Below are the code and all the weights of a small trained network. Each question names an input and a class and asks about switching units off, where a switched-off unit gives its printed mean instead of its output.

import numpy as np


def w(rows, s, z=0):
    codes = np.array(rows[::2]) - 128.0
    scale = np.full(codes.shape[1], s)
    scale[-1] = z or s
    return codes * scale


def f(y):
    return y / 2 * (1 + np.tanh(0.7978845608 * (y + 0.044715 * y**3)))


def log_softmax(a):
    a = a - a.max(-1, keepdims=True)
    return a - np.log(np.exp(a).sum(-1, keepdims=True))


def net(x, mask):
    res = np.array(x, float).reshape(1, 6) / 4 @ E
    y = f(res @ A[0][:, :-1].T + A[0][:, -1])
    res = res + np.where(mask, y, B[0][:, -1]) @ B[0][:, :-1]
    return log_softmax(res[-1] @ U[:, :-1].T + U[:, -1])


A, B = {}, {}
E = w([
[200,80,251,44,251,254,5,230,252],'x0',
[125,130,128,124,127,126,122,133,130],'x1',
[252,249,230,253,249,18,7,4,119],'x2',
[134,128,130,127,128,124,133,131,130],'x3',
[5,251,5,6,249,14,11,87,250],'x4',
[119,128,130,126,133,123,124,129,131],'x5',
],0.0033)
A[0] = w([
[177,23,248,14,250,250,12,250,251,254],'neuron 0',
[242,232,249,22,252,76,8,55,254,148],'neuron 1',
[60,7,220,11,123,250,132,251,249,233],'neuron 2',
[13,253,6,23,194,4,84,39,207,235],'neuron 3',
[7,247,15,6,246,11,22,101,250,249],'neuron 4',
[250,5,252,244,221,249,26,238,180,252],'neuron 5',
[101,221,200,6,251,70,15,126,250,221],'neuron 6',
[252,241,240,248,251,34,10,5,222,254],'neuron 7',
[2,224,8,8,54,17,216,210,242,233],'neuron 8',
[237,239,182,238,130,13,131,8,14,144],'neuron 9',
[84,7,62,252,8,183,235,132,8,254],'neuron 10',
[250,253,186,251,247,5,5,6,50,254],'neuron 11',
],0.0033,0.0032)
B[0] = w([
[168,24,241,9,16,249,47,242,248,218],'neuron 0',
[253,10,19,7,10,250,191,22,242,198],'neuron 1',
[12,64,244,32,20,249,12,249,247,199],'neuron 2',
[18,250,6,64,174,32,165,69,217,240],'neuron 3',
[60,253,8,8,102,132,197,97,252,254],'neuron 4',
[242,5,236,239,167,250,14,126,147,208],'neuron 5',
[222,226,39,4,7,250,187,99,248,209],'neuron 6',
[251,26,8,246,132,222,133,6,49,247],'neuron 7',
[9,250,5,7,245,21,232,249,246,217],'neuron 8',
[101,249,237,249,252,15,12,10,29,192],'neuron 9',
[252,3,79,68,8,137,238,60,6,214],'neuron 10',
[248,185,24,249,92,32,141,4,13,249],'neuron 11',
],0.0033,0.0069)
U = w([
[249,52,12,14,6,218,249,29,106,254],'0',
[30,5,251,123,36,243,16,249,118,41],'1',
[6,221,49,30,247,6,224,250,127,97],'2',
[18,245,150,3,205,239,7,249,254,21],'3',
[215,151,246,251,198,6,142,9,5,96],'4',
[250,5,234,249,252,243,5,40,161,5],'5',
[73,254,13,234,251,5,28,5,186,8],'6',
],0.0033,0.0032)

Each question gives the input, the list of numbers given to net, and the class t.
The units are the neurons (one row each of A and B). Each row of codes is followed by its name. A weight is (code - 128) times the scale printed after its matrix; where a second scale follows, it is the last column's (A, B and U).
mask holds one flag per neuron, in row order. A switched-off neuron (its flag False) gives its mean, the last column of its row in B, instead of its output. The means were averaged over made-up inputs and are rounded, as every weight is.
A unit's drop is (log p(t) with every unit on - log p(t) with that unit switched off) / (log p(t) with every unit on - log p(t) with every unit switched off).
The circuit of an input: a set's keep is (log p(t) with only the set's units on - log p(t) with every unit switched off) / (log p(t) with every unit on - log p(t) with every unit switched off). Starting from all 12 units, units are removed one at a time, each time the one whose removal leaves the highest keep (on an exact tie, the one counted first), for as long as the keep stays at least 0.8.
circuit, biggest first: the units of the circuit, biggest drop first
most important unit: the unit with the biggest drop
k most important neurons: the k neurons with the biggest drops, biggest first
input [5,-6,2,4,-3,-3], class 5: circuit, biggest first : [neuron 5; neuron 4]
input [7,-5,1,-2,7,0], class 0: circuit, biggest first : [neuron 1]
input [5,6,2,-1,-4,4], class 5: circuit, biggest first : [neuron 5; neuron 4]
input [5,8,1,5,7,2], class 0: 4 most important neurons : [neuron 1; neuron 6; neuron 7; neuron 9]
input [-1,-6,8,6,-5,8], class 4: circuit, biggest first : [neuron 11; neuron 9]
input [0,0,-7,4,4,0], class 2: circuit, biggest first : [neuron 8; neuron 1]
input [5,1,7,8,3,4], class 0: 2 most important neurons : [neuron 1; neuron 6]
input [0,-3,-1,-2,6,1], class 2: circuit, biggest first : [neuron 8; neuron 5; neuron 3]
input [5,-1,1,5,0,-5], class 5: circuit, biggest first : [neuron 5; neuron 8]
input [-1,-4,8,-4,-2,1], class 4: circuit, biggest first : [neuron 11; neuron 9; neuron 4]
input [1,6,-6,4,3,-5], class 3: circuit, biggest first : [neuron 2; neuron 11; neuron 7]
input [5,-8,-4,1,1,1], class 3: 3 most important neurons : [neuron 7; neuron 10; neuron 11]
input [8,6,8,-3,1,-5], class 0: 3 most important neurons : [neuron 1; neuron 6; neuron 11]
input [5,6,1,-7,-6,-7], class 5: circuit, biggest first : [neuron 5]
input [1,5,6,1,6,-1], class 0: 3 most important neurons : [neuron 1; neuron 6; neuron 7]
input [1,8,-8,2,5,-3], class 3: 2 most important neurons : [neuron 2; neuron 11]
input [8,-2,4,7,3,-1], class 0: 2 most important neurons : [neuron 1; neuron 6]
input [0,3,-7,3,7,6], class 2: 3 most important neurons : [neuron 8; neuron 5; neuron 3]
input [0,6,-1,-4,1,-3], class 2: 3 most important neurons : [neuron 7; neuron 1; neuron 5]
input [-6,5,7,4,0,6], class 4: most important unit : neuron 8
